Here is a tiny trained network, its code and every weight. The questions are about switching its units off for an input and a class, where a switched-off unit gives its printed mean instead of its output.

import numpy as np


def w(rows, s, z=0):
    codes = np.array(rows[::2]) - 128.0
    scale = np.full(codes.shape[1], s)
    scale[-1] = z or s
    return codes * scale


def f(y):
    return np.maximum(y, 0)


def log_softmax(a):
    a = a - a.max(-1, keepdims=True)
    return a - np.log(np.exp(a).sum(-1, keepdims=True))


def net(x, mask):
    res = np.array(x, float).reshape(1, 3) / 4 @ E
    y = f(res @ A[0][:, :-1].T + A[0][:, -1])
    res = res + np.where(mask, y, B[0][:, -1]) @ B[0][:, :-1]
    return log_softmax(res[-1] @ U[:, :-1].T + U[:, -1])


A, B = {}, {}
E = w([
[131,127,136],'x0',
[117,30,113],'x1',
[6,121,149],'x2',
],0.011)
A[0] = w([
[192,108,164,65],'n0',
[157,159,80,98],'n1',
[92,139,224,138],'n2',
[86,42,122,69],'n3',
[103,126,156,69],'n4',
[185,122,139,43],'n5',
[66,168,103,87],'n6',
[158,147,116,97],'n7',
[71,96,127,145],'n8',
[92,130,175,41],'n9',
[145,103,144,127],'n10',
[88,253,217,44],'n11',
[128,49,105,144],'n12',
[155,121,63,91],'n13',
[88,127,115,61],'n14',
[113,33,84,1],'n15',
],0.017,0.0079)
B[0] = w([
[145,98,115,178],'n0',
[208,95,112,174],'n1',
[181,99,144,205],'n2',
[217,161,124,202],'n3',
[176,75,63,146],'n4',
[190,91,76,168],'n5',
[222,81,106,193],'n6',
[214,83,113,164],'n7',
[195,76,152,212],'n8',
[192,100,59,155],'n9',
[164,173,164,152],'n10',
[224,152,101,254],'n11',
[202,207,160,212],'n12',
[124,48,94,165],'n13',
[186,84,64,153],'n14',
[254,191,81,181],'n15',
],0.0096,0.0094)
U = w([
[149,8,66,19],'0',
[140,96,115,251],'1',
[152,173,83,44],'2',
[111,93,156,252],'3',
[29,129,162,51],'4',
[54,121,118,54],'5',
[27,124,198,49],'6',
],0.018,0.012)

Each question gives the input, the list of numbers given to net, and the class t.
The units are the neurons (one row each of A and B). Each row of codes is followed by its name. A weight is (code - 128) times the scale printed after its matrix; where a second scale follows, it is the last column's (A, B and U).
mask holds one flag per neuron, in row order. A switched-off neuron (its flag False) gives its mean, the last column of its row in B, instead of its output. The means were averaged over made-up inputs and are rounded, as every weight is.
A unit's drop is (log p(t) with every unit on - log p(t) with that unit switched off) / (log p(t) with every unit on - log p(t) with every unit switched off).
The circuit of an input: a set's keep is (log p(t) with only the set's units on - log p(t) with every unit switched off) / (log p(t) with every unit on - log p(t) with every unit switched off). Starting from the 12 units with the biggest drops (on a tie, the unit counted first), units are removed one at a time, each time the one whose removal leaves the highest keep (on an exact tie, the one counted first), for as long as the keep stays at least 0.8.
units of the circuit, in order: the units of the circuit, biggest drop first
top k neurons: the k neurons with the biggest drops, biggest first
drop when u is switched off: that unit's drop, to one decimal
input [-4,-1,5], class 0: units of the circuit, in order	[n12 n6]
input [6,7,-6], class 2: units of the circuit, in order	[n12 n15]
input [-8,7,-7], class 1: units of the circuit, in order	[n12]
input [-2,4,1], class 2: units of the circuit, in order	[n12 n15 n3]
input [-4,6,2], class 2: units of the circuit, in order	[n15 n12]
input [-3,8,-7], class 2: top 2 neurons	[n12 n15]
input [-3,7,0], class 2: top 2 neurons	[n15 n12]
input [8,7,-7], class 1: top 2 neurons	[n12 n10]
input [-8,5,4], class 1: top 2 neurons	[n8 n11]
input [8,4,2], class 1: top 2 neurons	[n11 n8]
input [2,-3,7], class 0: drop when n9 is switched off	0.0
input [8,6,-5], class 1: drop when n12 is switched off	0.3
input [-5,-1,-6], class 0: drop when n1 is switched off	0.1
input [-3,-3,4], class 0: units of the circuit, in order	[n12]
